In the rows, 128 means zero.
Here are made-up nodes, facts about them, and rows of numbers that follow some of those facts. Name the node behind each unnamed row.

Known rows:
grorin: [103 102 140 101 139  84 148  52 117 100 172 142 178 102 129 126  88 126
 110 137 122 113  92 149 119 153  75  92 121]
brebrepe: [ 66 115 110 107 107 103 107  88 150  89 144 115 145  85 141 122  99 126
 112  79  95 116 111 153 114 158  72 119 133]
videm: [102 128 126 117 135 105 145 113  75 114 209 148 135 101 137 128 102 152
 159 128 122  38 132 134 118 124 108  76 123]
bavik: [ 97 103 130 119 139  91 150  76  93  91 184 159 171  86 137 120  95 131
 143 125 114  95 103 141 118 146  85  96 124]
kubam: [ 97 118 133 123 128  92 133  79  97  85 172 157 165  86 117 123  94 129
 105 127 128 103 104 145 127 135  82 109 123]
zosestu: [107  72 120 139 106 100 122  71 113  87 181 142 171 105 135 122  75 128
 106 120 103 120 103 138 121 132  53 114 123]
flone: [ 82 132 128 113 103 110 146 147 138  18 146 123 155 112 167 150 104  94
 138 101 117  58 129 181 141 172 104  44 124]
zistus: [ 94  92 128 109 127 100 159  93  89  83 177 164 146  85 123 116  96 138
 155 105 128 101 121 142 126 136  81 117 123]
leze: [123  55 136  94 104  99 166  90  91  86 219 153 173 128 164 135 118 149
 119 151 134 101 103 145 127 113  87  88 123]
plinugo: [108  89 125 104 117 104 155  89  94 135 192 123 133 136 157 129  98 151
 131 128 117  69 124 135 106 134  72  79 123]
doliklo: [ 99 119 129 113 130  92 133  80 101  80 178 163 158  85 117 122  98 130
 107 121 127 101  99 144 122 137  85 100 123]
fugan: [117  42 137 110 140  91 204  63  85 109 196 155 168 118 155 120  58 142
 199 122 123 112 107 132 117 142  55  99 116]
dusatror: [106 117 125 112 113 105 136  90  99 123 190 126 139 127 140 129 106 146
 103 138 124  66 121 139 111 125  80  82 123]
tralik: [104 134 129 116 120 108 143 109  87 117 198 147 127 110 132 130  98 152
 148 133 123  48 135 132 126 129  92  82 124]
trabu: [ 96  90 134 112 132  89 155  76 100  94 182 151 159  93 125 119  91 134
 134 112 124 104 105 142 122 141  74 115 122]
klati: [113  73 135  92 124  87 190  90 117  94 220 143 164 120 178 138 102 149
 186 134 119  85 104 143 131 134  97  90 126]
katre: [104 116 134  98 134  93 159  86 100 139 193 123 139 125 147 133  90 148
 155 141 123  64 122 136 116 144  84  75 122]
fiva: [ 98 110 133 121 127  93 136  81 103  80 179 159 157  88 111 118  99 124
 109 120 131 104 104 148 128 137  77 110 122]

There are 4 kinds of fact about the nodes: θ, μ, κ, λ.
basken θ droski; brebrepe θ stibrel; breri θ plodrom; brinel θ steges; bronizu θ ninugruk; ditri θ tiluk
draban θ gerom; drafibes θ stobres; drapo θ nukla; dripla θ brinel; driso θ kebrikla; druplaplom θ klagrok
flamefin θ breri; flaso θ griskan; flofito θ trubo; flone θ dresen; flopil θ pleso; fugan θ gragratrer
gatros θ leze; gerari θ doliklo; gerom θ brebrepe; gragratrer θ gatros; grida θ maklupa; griskan θ lokim
grusto θ vipli; katre θ flasil; kebrikla θ rido; klagrok θ stunul; klati θ tozin; komal θ votos
leze θ niskil; lifle θ drafibes; lokim θ dutol; lubra θ trabu; mado θ biklan; maklupa θ stavi
ninugruk θ drubra; niskil θ druplaplom; pesaflil θ vugrotras; pleso θ pesaflil; plinugo θ ruklil; plodrom θ briplun
plova θ dripla; pludrim θ sagrol; rido θ kubam; riskel θ flopil; robom θ brulostik; rudradun θ kluvi
rugol θ flimok; ruklil θ trimimok; skofi θ brumek; steges θ mado; steko θ drastar; stibrel θ komal
stobres θ lerotruk; stunul θ taflire; tiluk θ draban; tozin θ plova; trabu θ tuplatrur; trevoses θ lifle
trimimok θ skofi; tuplatrur θ fiva; vipli θ trevoses; vivom θ lubra; votos θ flone; vugrotras θ dradeval
brekin μ tozin; breri μ pleso; brulostik μ skuflom; ditri μ tuplatrur; dresen μ grusto; dripla μ brinel
driso μ brebrepe; droski μ stunul; droski μ vipli; dutol μ zosestu; flofito μ grorin; gerom μ drapli
gragratrer μ flitom; grusto μ dradeval; katre μ drapo; loskir μ pludrim; maklupa μ sagrol; pabrun μ plarur
pano μ flamefin; pano μ pleso; pleso μ tiluk; robom μ draban; rugol μ drafibes; sagrol μ maklupa
sagrol μ keda; satuk μ ditri; skofi μ stibrel; skofi μ skuflom; skunugror μ rido; stavi μ zagra
stunul μ plarur; tralik μ pesaflil; trare μ katre; trimimok μ bronizu; videm μ brebrepe; vivom μ dudri
zapok μ maklupa; zibe μ katre; zistus μ nomis; basken κ d; bavik κ c; biklan κ e
brebrepe κ e; brekin κ a; breri κ a; brinel κ a; briplun κ c; bronizu κ a
brulostik κ d; brumek κ a; ditri κ e; doliklo κ d; draban κ c; dradeval κ a
drafibes κ a; drapli κ a; drapo κ a; drastar κ c; dresen κ a; dripla κ a
driso κ e; droski κ b; drubra κ a; druplaplom κ e; dudri κ d; dusatror κ e
dutol κ c; fiva κ a; flamefin κ b; flasil κ d; flaso κ e; flimok κ a
flitom κ b; flofito κ b; flone κ b; flopil κ b; fugan κ a; gatros κ b
gerari κ d; gerom κ a; gragratrer κ d; gregam κ b; gretrem κ c; grida κ e
griskan κ a; grorin κ b; grusto κ e; katre κ b; kebrikla κ c; keda κ d
kisok κ a; klagrok κ c; klati κ d; klededrus κ a; kluvi κ a; komal κ e
kubam κ b; lerotruk κ d; leze κ e; lifle κ c; lokim κ c; loskir κ b
lubra κ d; mado κ a; maklupa κ c; nidro κ d; ninugruk κ a; niskil κ a
nomis κ a; nukla κ a; pabrun κ a; pano κ b; pesaflil κ b; plarur κ b
pleso κ a; plinugo κ e; plipli κ a; plodrom κ b; plova κ c; pludrim κ b
pluver κ b; rido κ b; riskel κ c; robom κ d; rudradun κ c; rugol κ a
ruklil κ b; sagrol κ d; satuk κ a; skofi κ b; skuflom κ a; skunugror κ b
stavi κ b; steges κ c; steko κ a; stibrel κ e; stobres κ d; stunul κ b
taflire κ a; tiluk κ e; tozin κ a; trabu κ a; tralik κ b; trare κ a
trevoses κ b; trimimok κ e; trubo κ a; tuplatrur κ c; videm κ c; vipli κ c
vivom κ c; votos κ e; vugrotras κ b; zagra κ a; zapok κ e; zetros κ e
zibe κ d; zistus κ a; zosestu κ e; basken λ 451; bavik λ 314; biklan λ 451
brebrepe λ 314; brekin λ 314; breri λ 314; brinel λ 314; briplun λ 314; bronizu λ 314
brulostik λ 451; brumek λ 451; ditri λ 314; doliklo λ 314; draban λ 314; dradeval λ 314
drafibes λ 314; drapli λ 451; drapo λ 314; drastar λ 314; dresen λ 314; dripla λ 451
driso λ 451; droski λ 314; drubra λ 314; druplaplom λ 314; dudri λ 314; dusatror λ 451
dutol λ 314; fiva λ 314; flamefin λ 314; flasil λ 451; flaso λ 451; flitom λ 314
flofito λ 314; fugan λ 314; gatros λ 451; gerari λ 314; gerom λ 314; gragratrer λ 314
gregam λ 314; grida λ 314; griskan λ 314; grorin λ 314; grusto λ 314; katre λ 451
kebrikla λ 314; keda λ 314; kisok λ 451; klagrok λ 314; klededrus λ 314; kluvi λ 451
komal λ 314; kubam λ 314; lerotruk λ 314; loskir λ 314; lubra λ 314; mado λ 314
maklupa λ 314; nidro λ 314; ninugruk λ 451; nomis λ 314; pabrun λ 451; pano λ 451
pesaflil λ 451; plarur λ 451; pleso λ 314; plinugo λ 451; plodrom λ 314; pludrim λ 314
rido λ 451; riskel λ 451; robom λ 314; rudradun λ 314; rugol λ 314; sagrol λ 451
satuk λ 451; skofi λ 451; skuflom λ 451; skunugror λ 314; stavi λ 451; steko λ 314
stibrel λ 314; stobres λ 451; stunul λ 314; tiluk λ 314; tozin λ 451; trabu λ 314
tralik λ 451; trare λ 314; trevoses λ 451; trimimok λ 314; trubo λ 451; tuplatrur λ 451
videm λ 451; vipli λ 314; vivom λ 451; votos λ 314; vugrotras λ 314; zagra λ 314
zapok λ 314; zibe λ 314; zistus λ 314; zosestu λ 314

Which node is each row?
No name comes twice in this set of rows, the named rows included.
[113  67 133 115 124  95 144  61  75  96 193 169 172 103 123 112  99 143
  87 141 134 127 101 137 111 121  69 111 120]  druplaplom
[ 72 159 114 121 112 120 138 142 123  17 124 157 145  93 112 127  89  79
 130  77 123  68 144 172 125 182  86  52 121]  dresen
[105  67 116  99 123  99 170  80 102  95 188 156 163 116 138 120  86 142
 152 126 115 125 118 133 100 159  51 102 125]  grusto
[ 68 115 109 117 110 112 124 114 122  48 127 130 146 100 146 127  89  99
 111  72 109  91 124 168 111 176  77  74 125]  komal
[107 125 133 118 114  80 127  73 123  81 188 154 176 101 100 125  85 112
  95 141 123 110  95 143 127 144  68 113 123]  dradeval
[123  74 143  99 113  87 177  86 102  87 226 154 174 116 144 139 115 146
 128 155 138  96  98 142 144 112  93  99 122]  niskil
[ 82  49 131 119 141 111 148  78  58 100 159 150 130  75 164 110 107 154
  93  81 130 107 109 155 117 106  90 109 120]  zapok
[ 98 174 132  83 140  92 154  99  94 108 194 140 129 112 112 123 117 145
 100 133 146  41 123 148 109 129 113  63 122]  brulostik
[103  95 136 113 147  76 149  50 107  95 180 150 188  98 144 130  81 123
 127 141 116 101  87 142 113 154  81  87 123]  vipli
[ 93 125 138  92 138  96 147  85  83  84 162 177 144  82 117 123 109 134
 122 129 140  96 112 143 120 147  98 107 123]  droski
[124 107 145 102 102  88 140  85 104  82 225 161 170 100 114 133 138 143
  74 161 148  97  93 145 151  97 108 123 124]  taflire
[ 67 114 110 128 111 118 128 118 119  37 121 132 156 106 149 129  84  91
 110  76 112  87 130 175 110 178  74  53 120]  votos
[ 93 109 133  94 147  94 177 102  98  88 193 153 161  88 112  99 110 141
 148 107 136  99 120 148 113 143  75 100 124]  brekin
[108 128 142  89 138  81 151  74 121 139 195 103 158 131 126 127 101 133
 103 143 131  64 104 150 114 139  80  77 122]  skuflom

Now the same nodes, written a new way:
Some nodes and their rows:
kluvi: [159 104 115 138 111  72 115 125 110  98 142 109 148 166 130 163 103 117
 108 112 144 144 162 180  95 104  72 116 149 121 162 137 140 193 155 140
 141 126 185 143 144 145 151]
briplun: [180 112 136 159 130  77 107 151 154 116 142 154 133 200 119 166 106 112
 117 115 117 111 102 127  92 135  97 126 149 118 118 140 145 209 174 169
 136 107 186 141 111 123 179]
pabrun: [156 152 119 137 143  95 147 129  96 104 118 122 140 123 119 158  99 118
 144 146 134 153 159 165 141 113 105 158 147 166 142 106 140 116 130 102
 133 149 136 139 137 136  98]
dusatror: [120 114 123 116 125 105 123 138 111 100 126 114 112 156 118 134 110 140
 119 125 136 141 160 164 134 130  68 132 131 122 121 127 128 157 113 122
 139 139 161 131 148 148 107]
drastar: [ 96 110 102 138 109 151 125 104 133 109 141 148 149 131 158 155 128 132
 105 133 128 111  99 190 102 118 135 172 145 129 107 154 126 142 154 109
 116 141  86 135 146 132 177]
bavik: [132 135 126 118 129 145 116 130 141 147 131 133 131 141 126 109 143 122
 119 121 117 114 112 130 127 137 137 124 127 126 117 141 120 111 138 130
 129 116 101 137 124 127 158]
plipli: [ 88 100 118 150 135 134 146 145 131 113 135 116 146  99 124 159 131 114
 123 125 147 127 121 129 126 131 133 120 135 125 117 107 137 123  84 160
 125 137 157 102 122 111  98]
pano: [148 142 133 134 120 109 130 142 125 101 136 109 115 138 119 131 113 160
 125 110 128 148 154 105 146 121 108 149 142 139 120 123 130 194  93  98
 116 150 173 100 144 147 104]
vugrotras: [ 75 138 150 109 113 150 117  97 115 148 139 107 148 111 130  89 156 124
 126 107 107 133 141 166 162 115 166  93 132 125 190 139 118  76  91 115
 133 107  98 165 111 136 158]
skunugror: [137 148 134 126 124 142 111 120 141 145 133 130 138 113 124 111 145 122
 139 123 114 117 108 106 121 127 173 139 131 134 116 138 121 116 144 120
 126 124  99 136 119 123 141]
bronizu: [ 99 152 119 109 136 160 174  90 107 161 101 122 109  96 147  84 148 151
 139 150 142 135 138 110 167 130 194 117  98 125 130 125 116  53 103  95
 117 121  91 115 126 110 108]
stobres: [136 109 135 118 119  92 134 148 109 100 140 109 115 141 118 135 109 141
 125 114 119 148 156 135 148 120  69 105 123 121 122 125 130 171 121 130
 138 134 161 137 146 148 125]
flitom: [145 117 125 123 127 141 118 121 141 141 135 134 131 130 131 108 138 117
 124 126 123 114 111 131 122 136 152 123 128 122 111 140 119 113 140 129
 127 115 109 130 119 123 152]
dripla: [110 126 115 123 118 119 156 106  97  99 121 108 138  95 133 134 126 155
 119 120 139 154 163 165 148 107 106 142 137 133 138 117 125 136 113  98
 133 149 140 122 146 145 102]
riskel: [ 79 151 157 108 120 139 151 136  97 128 105 104 102 100 113  82 155 161
 149 108 112 157 167 118 166 126  85  91  99 145 180 105 120  98  85 101
 141 114 111 130 135 149  96]
plinugo: [124 126 102 113 142 153 183 142 104 111  95 150  93 105 122 110  96 160
 115 159 148 137 150 104 166 146  78 170  99 131 108 119 129 121 109  96
 127 159  93  97 150 142  98]
zagra: [164 123 121 124 131 143 123 101 136 140 128 133 134 119 143 132 130 115
 130 136 141 121 122 137 112 125 171 120 137 118 135 138 124  82 149 133
 126 112 111 127 123 111 145]
plodrom: [183 121 149 149 151  95 106 157 153 149 135 155  99 183 115 141 115 110
 151 126 127 114 114  61  92 150 103 109 136 122 114 126 136 167 173 172
 130 107 173 115 104 112 161]

Rows to name:
No name comes twice in this set of rows, the named rows included.
[ 94 109 101 122 107 147 128  83 119 110 143 116 150 104 161 153 142 116
 102 124 141 117 112 186 105 105 171 145 147 119 138 149 121  95 143 111
 123 123 100 158 142 122 175]  drubra
[156 136 114 130 136  98 147 149  95 102 128 124 137 155 116 147  98 117
 131 139 115 144 153 170 155 124  77 152 138 162 128 114 146 134 124 108
 138 143 115 138 140 145 110]  plarur
[184 162 161 156 153 101 107 133 151 148 130 152 106 183 118 151 111 115
 156 117 142 118 118  53  91 133 197 130 149 121 113 122 128 144 146 153
 102 115 185 104 103 102 131]  breri
[ 66 105 145 114 135 157 178 152 110 143 125 111 126  90 117 104 145 141
 150 126 126 143 120  72 170 146 139 102  92 134 112  94 124  83  82 133
 120 145  91 106 120 134  96]  klati

The same nodes again, as new rows of numbers:
Named rows:
basken: [143 158 106 121 140 143 175 135 145 171 118 150 101 147 160 177 143 110
 139 118 179 124 104 184 121 121 132 131 126  87  99 117 121 143 106 109
 135 123 159 117 139]
komal: [168  94  95 118 143 159 133 114 151 179 108 146 108 127 120 184 111 120
 122 124 118 111 106 169 100 130 131 112 137  91 106 129 111 129 103 118
 121 120 148 105 134]
rugol: [150 108 110 136 142 169 167 117 172 122  92  83  69 124 143 163 155 114
 202 112 105 136 122 194 150 140 138 104 130  95  93  96  29 143 119 136
 117 106 162  96 131]
klati: [154 143 112 116 134 152 153 131 134 190 118 140  88 137 171 193 163 129
 137 129 159 115 106 170 125 115 132 134 158  69 114 133 129 159 106 108
 130 116 145 115 116]
lerotruk: [170  80  94 106 130 161 101 108 182 165 125 130 110 130 107 196  62 110
 110 119 108 126  90 147  89 140 148 103 137 102 100 131 125 120 108 122
 114 130 149  97 149]
zibe: [168 103 110 115 127 170 119 123 150 168 108 127 110 114 129 185 118 112
 124 127 134 120 100 162 113 131 142 110 161  86  96 122  98 122 105 118
 122 111 156  92 134]
kluvi: [156 124  90  94 102 150 117 118 205 175 115  96  99 149 112 199  55  94
 111  99 151 157  87 179  89 136 151 111 115 122  81 121 109 130  97 121
 115 135 152 116 175]
drapo: [160 117  89 139 139 161 161 119 149 143  87 127  86 112 151 169 147 126
 169 107 122 131 118 184 128 134 130 127 141  86 110 116  81 148  99 123
 125 117 149 101 120]
gragratrer: [162 104 100 121 149 154 143 132 154 150 118 126 102 119 128 178 112 110
 137 125 111 111  99 150 109 140 141 112 147  85 100 118  97 128 100 116
 115 118 159  87 141]
skofi: [157 158  90 100 113 133 133 144 136 193 109 140 124 124 134 190 108 110
  90 121 189 127  87 173  87 125 146 139 158  92 103 125 150 126  74 105
 127 130 155 104 157]
ruklil: [167 135  92 105 116 138 127 139 148 205 116 132 102 125 151 204 110 130
 100 129 148 117  93 148  89 125 142 136 163  76 122 146 163 149  82 105
 125 134 141 105 138]
pluver: [154 123 100 105 125 137 143 138 169 176 122 111  88 136 143 194 114 114
 129 123 125 127  95 158 102 134 149 125 143  82 114 130 128 145  89 114
 109 126 154 105 148]
droski: [171  77  90  98 123 149 108 150 164 210 142 104 127 104 139 193  50 111
 120 130 100 107 105 156  76 150 150 108 148 102  88 108 121 129 115 126
 138 155 153  86 156]
vugrotras: [166 108  89 121 134 147 134 127 147 163 108 129 102 118 124 178  94 124
 134 124 115 114  95 150 101 141 139 123 144  90 112 119 109 137  97 118
 118 128 147  94 139]
dresen: [175  88  76 108 114 156 100 124 169 172 104 109 113 112 100 197  55 117
 103 116 110 131  91 148  77 144 152 111 154 102 105 129 112 126  86 121
 119 138 144  88 154]
tiluk: [157 109  99 139 161 155 157 108 142 172  98 148  93 154 107 205  91 147
 100 153 110 115 100 149 107 113 129 101 118 101 122 122 107 154 104 126
 134 136 144  95 124]
satuk: [152 139  91 113 117 143 144 132 175 174 105 113 103 135 140 191 107 101
 123 110 166 144 102 195 104 127 148 123 129 109  86 115 115 134  88 114
 125 131 162 108 161]
vipli: [160  83  85 108 149 153 147 124 156 201 128 133 103 130 152 185  97 123
 153 116  99 102 121 184 104 136 124 105 111  94  96 118 112 148 122 120
 135 147 145 111 141]

Rows to name:
No name comes twice in this set of rows, the named rows included.
[150 139 103 106 130 143 148 127 181 169 119 127 101 154 136 191  99  95
 120 111 162 135  92 178 104 127 145 118 116 100  92 119 121 132 105 113
 118 127 157 112 156]  stobres
[147 167  98 113 153 124 177 147 107 206 111 167 111 140 156 177 147 122
 112 129 183 104 103 186 100 116 125 140 135  78 109 124 143 142  79  98
 135 128 153 116 142]  plinugo
[153 156  83 109 120 136 149 145 153 185 104 121 110 129 146 191 102 107
 110 114 171 133  94 172  90 130 150 134 141  98  97 119 126 138  76 111
 130 135 156 103 160]  dripla
[153 150  83 108 121 136 156 140 169 169 108 108  97 136 137 187 100 109
 123 104 157 138  94 179  99 134 147 126 125  97  95 116 115 143  81 116
 121 134 154 110 163]  kisok
[164  95  89 103 133 144 139 148 161 187 140 108 105 116 155 178  77 123
 164 123  91 103 112 163  99 153 137 110 127  99  94 102  98 144 130 129
 139 149 147  98 142]  stunul
[160 125  87  89 120 133 127 129 174 205 125 126 120 156  98 200  66  97
  77 115 157 125  77 166  70 130 145 110 125 103  91 140 141 120  82 107
 113 135 152 113 178]  biklan
[158 132  94  95 113 135 120 139 186 180 124 104 117 139 110 196  62  93
  93 112 153 139  82 163  79 137 158 115 136 112  88 125 132 121  85 114
 112 133 162 104 176]  stavi
[147 143  98 104 126 138 149 118 186 163 117 121  95 153 137 181  97 105
 131 104 157 142  90 177 107 133 139 121 102 104  96 123 121 139 107 116
 120 128 152 117 159]  rido
[174 107  71 116 119 161 119 107 145 179  98 141 104 115 140 192  89 132
 123 113 132 127 102 157 101 127 129 125 142  94 115 132 118 149  99 119
 135 131 128 105 124]  brinel
[164 129  72  98  96 141 107 125 176 203 111 134 123 133 130 215  49 107
  72 112 173 144  84 173  70 127 150 128 132 115  97 139 163 132  81 110
 130 151 144 113 162]  brumek
[149 152  87 107 130 130 155 132 169 166 118 127  98 144 136 179  94 110
 126 108 154 132  84 168 100 135 141 128 112  98 103 121 130 141  92 113
 114 132 154 114 160]  pesaflil
[151 133  91 100 111 141 145 155 178 213 131  97 107 132 177 196  91 106
 141 114 158 130 117 203 101 133 146 118 115 111  70  97 112 150 112 124
 145 154 159 113 157]  pabrun

